Table B holds the same points as the rows below and some others, measured another way and shuffled. Each row below is followed by which row of B it is.
B, 72 rows:
[[ 122  135 -134 -207   84    4   95 -118   82  -98  288  -66 -152  -63
    52  -12 -168   42  -57 -115]
 [ 142  192  226 -194  121   50  329  -99 -230 -106    8  136 -148 -214
   134 -110 -263  -88  160  -26]
 [-253  203 -239   66  -49  148  -86   54  347  -88  202 -164   33  204
  -119  -24   78  260  -16   51]
 [ 180   84  -42 -135  136   73   10 -142   50   -3  140 -127 -253   21
   102   52 -128   10  -42 -140]
 [ -54  158  -48   83 -241  135 -147    4  200 -179  277 -197  165  251
  -230 -143  134  214  108   77]
 [-563   51 -294   43  170  116 -247   41  257  124  280 -341  179  114
  -287  101   13  280  -28  169]
 [-244  302    7  -19 -120  100  198  123   71 -193  182   98  182    6
  -188 -232  -64  149  145  180]
 [ -91  181   93   19 -192  108   -9   43   10 -163  248  -70  228  112
  -270 -216    4  128  173  163]
 [ 388  -10   52 -146   51   49 -112 -176  -45   16  253 -204 -215  106
   -22   10 -123  -59  -40 -147]
 [   9  -17 -236 -229  297  -19 -116  -11   47  206  411 -181 -149   38
  -227   77 -280  -28 -255  -26]
 [  75  -20  -56  -73  288  118 -151 -142   59  194   62 -263 -313  104
    63  184 -121   11  -89 -120]
 [ 226  -47  157 -125  123   72 -117 -205 -160   56  153 -243 -134   12
   -15   41 -128  -48   72  -77]
 [ -21  146   -4 -187  447   86  231   46  -91  231  -56  118 -392  -91
    70   68 -379 -123 -144  -27]
 [ 218  175  -43 -133  259  123  182  -48   78   67  -55   66 -492   39
   229   66 -214  -64 -131 -173]
 [-254  219  -73   15 -268   77   -7  -76  181 -340  324 -173  345    4
  -133 -161  124  307  252  105]
 [-201  162  -81   21 -303   63 -124  -14  156 -272  447 -213  401  108
  -323 -206  115  265  187  156]
 [-346  186 -130   55   59  156  -41  117  188   32  136  -97   61  142
  -206  -44  -25  181    7  154]
 [-388  190  -99    1 -168   67  -27  -14  135 -237  354 -177  394  -24
  -247 -150   56  289  207  180]
 [  85   80 -100 -213    8  -25    7 -154   17 -137  419 -158   41  -89
   -68  -50 -137   68   24  -59]
 [-124  109 -326 -139  285   68  -14  -96  265   70  184 -175 -259   -6
   114  180 -127  136 -172 -134]
 [-384  265  -69   88  118  207  100   51  206  -20 -108  -34  -71   57
    64   17    4  216  102   88]
 [-159  263  -77  -41 -295   40   64   24  142 -333  409  -44  337   23
  -248 -265   36  230  169  132]
 [  13  220  242  130 -100  234   49   85  -17  -46  -87   25  -40  226
  -109 -167   13   40  171  126]
 [ 229  147  126 -107  252  135  184  -63  -71   89 -124   63 -437   13
   200   34 -219 -109  -29 -119]
 [-218  132   31  119 -139  174 -142  -49  136 -126  125 -249  177  154
  -133  -68  140  242  212  109]
 [ 254  166  163 -133  335  145  270  -42 -118  139 -206  147 -531  -25
   261   46 -297 -163  -58 -132]
 [-342  252   85   91  205  235  160  109   41   88 -227   60 -129   49
    27  -12  -90   98  110  145]
 [-363  228 -312   15   46  124  -30  110  349  -28  236 -105   38  149
  -171  -14   -3  248  -86   96]
 [ 129   89   -5  -96  180  115   23 -162   53   22   20 -133 -302   20
   189   98 -101   23   -1 -144]
 [-127  155  -13  122  -75  196 -120   -9  197  -60   65 -190    4  232
   -74  -40  109  194  101   49]
 [ 349   14  -17 -166 -160  -10 -141 -229   16 -189  464 -259   28   62
  -104  -84  -25   44   50 -124]
 [-293  -52 -347 -193  460   10 -191  -54  128  293  344 -313 -121  -27
  -163  236 -245   85 -245   -4]
 [ 245  118  117 -132  233  106  150  -80  -95   80  -54   29 -393   -5
   156   27 -233 -114  -29 -121]
 [-150  107  115  140   36  229 -118  -16   59   51  -74 -194  -44  199
   -56    9   64  135  147   80]
 [-281  179  161    6  -91  106   61   36 -107 -125  165  -53  305  -32
  -260 -196  -49  133  261  236]
 [ 216  154   -1 -132  240  113  165  -91   38   55  -44   26 -438   15
   223   67 -203  -60  -80 -165]
 [ 187   11  103  -72  290  143  -41 -114  -76  208  -56 -152 -384   88
   103  125 -172  -87  -52 -108]
 [ -98   73  285   56 -231  119 -112  -37 -178 -150  240 -192  380   82
  -345 -227   45  109  337  224]
 [-241  259 -135  -34 -259   54   43   53  188 -300  419  -58  342   41
  -276 -235   38  252  128  154]
 [  31  -43 -214 -252  372  -18 -117   -3   -9  280  393 -178 -196   30
  -237  103 -330  -79 -289  -15]
 [-245  227   64  -21 -148   84  104   25   -7 -210  223  -17  283  -41
  -201 -211  -19  170  231  180]
 [  93   70  241 -101  490  171  179  -46 -240  307 -300   57 -500  -59
   200  125 -337 -193  -17  -49]
 [-396  268 -110   70  151  199  114   52  227  -15  -91  -27  -88   45
    82   35   -9  214   67   75]
 [-453  357  -72  -83   13   77  339   78   83 -224  116  144  182 -208
   -27 -161 -124  201  175  169]
 [-298  261 -122   52   36  167   69  143  209  -24   72    6   -2  142
  -134  -82  -36  168    1  131]
 [ 389   31  304 -126  382  152  120  -27 -284  305 -195   69 -545   76
    92   48 -351 -290  -82  -87]
 [ 139  198  286 -133  329  147  364  -19 -258  107 -265  213 -407 -140
   225  -18 -333 -183   67  -31]
 [-220  235  -62   52  -95  143   24   35  186 -146  140  -77  100  111
  -109 -108   46  211  113   95]
 [-152  312   50   79  -57  200  180  115  129 -120  -45  106  -41  131
   -33 -155  -16  128  113  110]
 [ 291   40  357 -112  240  123  116  -78 -326  153 -108   16 -302  -22
    49  -25 -271 -209   81  -29]
 [-128   86  261  136  -44  214 -111  -22  -93   10  -37 -190   98  161
  -154  -81   48   99  255  153]
 [ 331   91   89 -192  108   48  100  -88 -105   -1  167   -1 -257    7
    14  -54 -231 -118  -43 -103]
 [-202  242  138  120   71  240  110   83   52   15 -195   21 -108  124
    15  -58  -22  100  141  110]
 [ 153  103  162 -124  203  101  126  -96 -140   57  -23   -9 -257  -48
   106    6 -207  -78   54  -64]
 [-330  166  -62   80   84  183  -54   86  153   49   51 -118   25  147
  -146  -17   -5  178   49  137]
 [ 156   12  -36  -75   54   81 -153 -204   71  -24  209 -290 -132   80
    40   71  -13   78   22 -130]
 [ 196  135  -14 -244  119   -8  167  -66  -62  -51  268   41 -163  -91
   -14  -70 -266  -69  -61  -73]
 [-306  444 -236   10  -90  131  307  168  351 -254  109  195    1   43
    -1 -176  -27  240   14   83]
 [ 230  212   -9 -270   46  -20  276  -19  -66 -125  292  151 -132 -121
   -31 -167 -293  -80  -47  -48]
 [ 290  232  -73 -180  156   74  254  -43  105  -52   47  132 -441    7
   219  -13 -219  -62 -132 -187]
 [ -58  176  231   92  -98  192   18   52  -67  -58    3  -38   76  148
  -164 -169   -1   65  207  151]
 [ 401  -33   46 -221  -39  -24 -119 -168 -116  -53  456 -200  -44   49
  -178  -78 -158  -76  -29  -95]
 [-176  190  -84   41 -124  123  -49    2  189 -157  220 -147  132  124
  -134  -94   64  220  104   80]
 [-195  196  -99   58  -21  152  -43  112  197  -12  151  -79   25  211
  -201  -83   -2  157  -10  114]
 [-293  214 -136  101    4  187  -32   38  276  -60   53 -140    7  162
   -37   -3   78  249   65   73]
 [-282  220 -229   52  -44  137  -45   94  323  -77  216 -119   58  191
  -166  -57   40  240  -25   89]
 [-550  158 -326  -42  161   73  -71  185  228  105  351 -127  182   70
  -382  -19 -119  214 -114  229]
 [-120  112   56   15 -248   79 -127  -65   26 -219  354 -227  350   82
  -286 -185   86  206  235  141]
 [ -50  171 -381 -161  226   49   45  -80  340   -7  223 -114 -296    7
   157  139 -123  144 -206 -173]
 [ 223  120 -291 -177  -27    3  -50 -140  274 -143  416 -170 -167   88
    28    6  -56  109 -151 -194]
 [   6  122  -30 -181  373   80  160   -1  -45  184   23   40 -334  -62
    53   62 -322  -85 -126  -39]
 [ 305  103  -78 -117   63   84  -16 -129  123  -34  170 -118 -305  120
   101   26  -90    3  -87 -187]]
Rows of B count from 0, top down.

[ -61  187  114 -222  -36  -99   90 -178  102 -333 -159   41   -9  -73
  -86  -73 -163  -45 -188 -285  -79  119  295 -148 -121  -76]  36
[-141  -88  105   13   32  -65    0 -146  -75 -116   66  312  192  220
  -12  -59 -188  -84  -46  -17 -133   -5  212   32 -107   12]  11
[-128 -211  195 -410  -42  -18   28   52  289 -126 -211  216  159  104
 -151  -55   90  174  -36 -155   45  297   -5   80  -69  -96]  71
[-143 -117  218 -204  -95  -61  -48  -96  132 -100 -120  282  222  195
 -129  -85 -109   68    1 -149  -62  171  131   43 -157  -87]  24
[  11 -242   57  611  -17 -648 -329  -10 -316 -263 -419  650  509  739
 -174  155  -63  256 -127  133 -237  307 -252  -57  121  -64]  67
[ -90  154  139 -258 -248  227   16   15   78  -13   26 -159  -24 -151
    6  -32 -177   85  -35  -84  130  -78  161   72 -328   79]  32
[-118 -270  158 -150   50 -189  -38  -11  127 -177 -219  417  266  306
 -144  -27   50  124  -55  -78  -83  304  -19   46   37 -100]  55
[ -40 -133   81 -137  -35 -166   -4  112   86 -230 -263  166  146  146
  -68   91  102  243 -147  -49   26  273 -129   16   -6  -20]  28
[  74  506   74  156 -218 -397   -2 -286 -172 -572 -346 -111  -16  -46
  -76   79 -372   13 -341 -346 -161   46  312 -367 -201  -79]  45
[  10 -201    5   64   82 -346  -44  141  -19 -310 -339  307  213  316
  -87  139  169  258 -217   29  -37  349 -225  -20  152  -29]  3
[ -60  116  167   60 -175 -251  -46 -194  -99 -302 -162  134  168  170
  -64   42 -273   53 -135 -172 -136   49  185 -119 -217  -40]  60
[ -54  -99   82  -86  -59  -48  -61  112   63  -96 -166  166  145  144
  -75   21   43  182  -81    5   41  187  -73   67  -40   16]  47
[ -80  -52   52  -26  -45   37   -9   35  -55  -67   24  128  113  105
   28   12  -72   60  -71   56   13    6   51   75 -123   75]  51
[ -76 -135   70 -432 -105  280   91  290  231   27  -28 -128  -30 -133
   38   54  182  270  -56   50  269  132 -147  209 -137  108]  59
[-233 -202   28 -191    4  712  -41  179   11  530  559  139   63  -21
  122 -230  -67 -124  202  339  191 -289  140  453 -224  259]  17
[ 122  400 -129  213  -11 -265  108  -56 -262 -533 -179 -184 -143 -127
  112  194 -150   33 -421  -82  -42  -24  138 -270  -30   92]  41
[-104 -233  116  -40  113 -322    3 -103   29 -290 -201  461  270  346
 -106    1   -5   49 -120 -103 -172  271   54  -39   63 -100]  8
[ -53  197  119 -300 -171   48  117  -60  104 -254  -92 -175  -62 -184
    8   16 -143   71 -162 -216   61   22  198  -64 -250    8]  52
[ -74 -104   50  185    6 -154  -83  -41 -157 -133  -40  313  222  299
  -11   29 -118   35  -91   76 -100   47   41   29  -53   41]  7
[ -19 -177  -74 -304  -25  341   43  498  171  112  -20 -147  -58 -124
   90  100  348  341  -90  232  364  141 -340  286   -2  195]  57
[-109 -138  130 -182  -63   62  -67   64  125    2  -96  227  175  137
 -111  -83    5  114    3  -23   37  155   15  121  -91  -19]  62
[ -86  -68  -42 -489  119  501   99  267  315  163   96    0 -131 -258
  -22 -216  226   10  -38   57  252  101   48  223   56   90]  19
[  35   67  -36 -174  -46   45   38  221   93 -178 -204 -107  -67 -114
  -11   67  147  221 -207   -6  176  176 -109   11    4   72]  42
[ -34  322 -238 -116  319  606   59   30   47  179  319   70 -285 -380
   -3 -447  -40 -460 -117  100  110 -185  466   75  165  135]  31
[ 122  291 -181  264   14  -65  -50  136 -217 -229 -154  -62  -93  -73
   40   70  -20   70 -305  102   72   13  -15  -94   70  137]  70
[ -68  366   37 -392 -179  459  168    1   98  -22  204 -400 -267 -478
  119 -108 -195  -81 -117 -118  198 -222  350   39 -334  149]  26
[ 111  113  -80  151  -39 -413   54  127 -164 -531 -374  -87    2   74
   64  332   73  313 -394  -29   18  212 -192 -176   48   54]  25
[ -82  244 -143 -166  259  549   79  -32   43  158  342  115 -207 -292
   14 -413 -108 -437  -76   59   48 -192  486   90   63  120]  9
[  63  329  -37  233 -325    7  -54  123 -298 -168  -42 -338  -64  -94
  163  243 -208  235 -212  102  145 -173  -43  -26 -301  219]  46
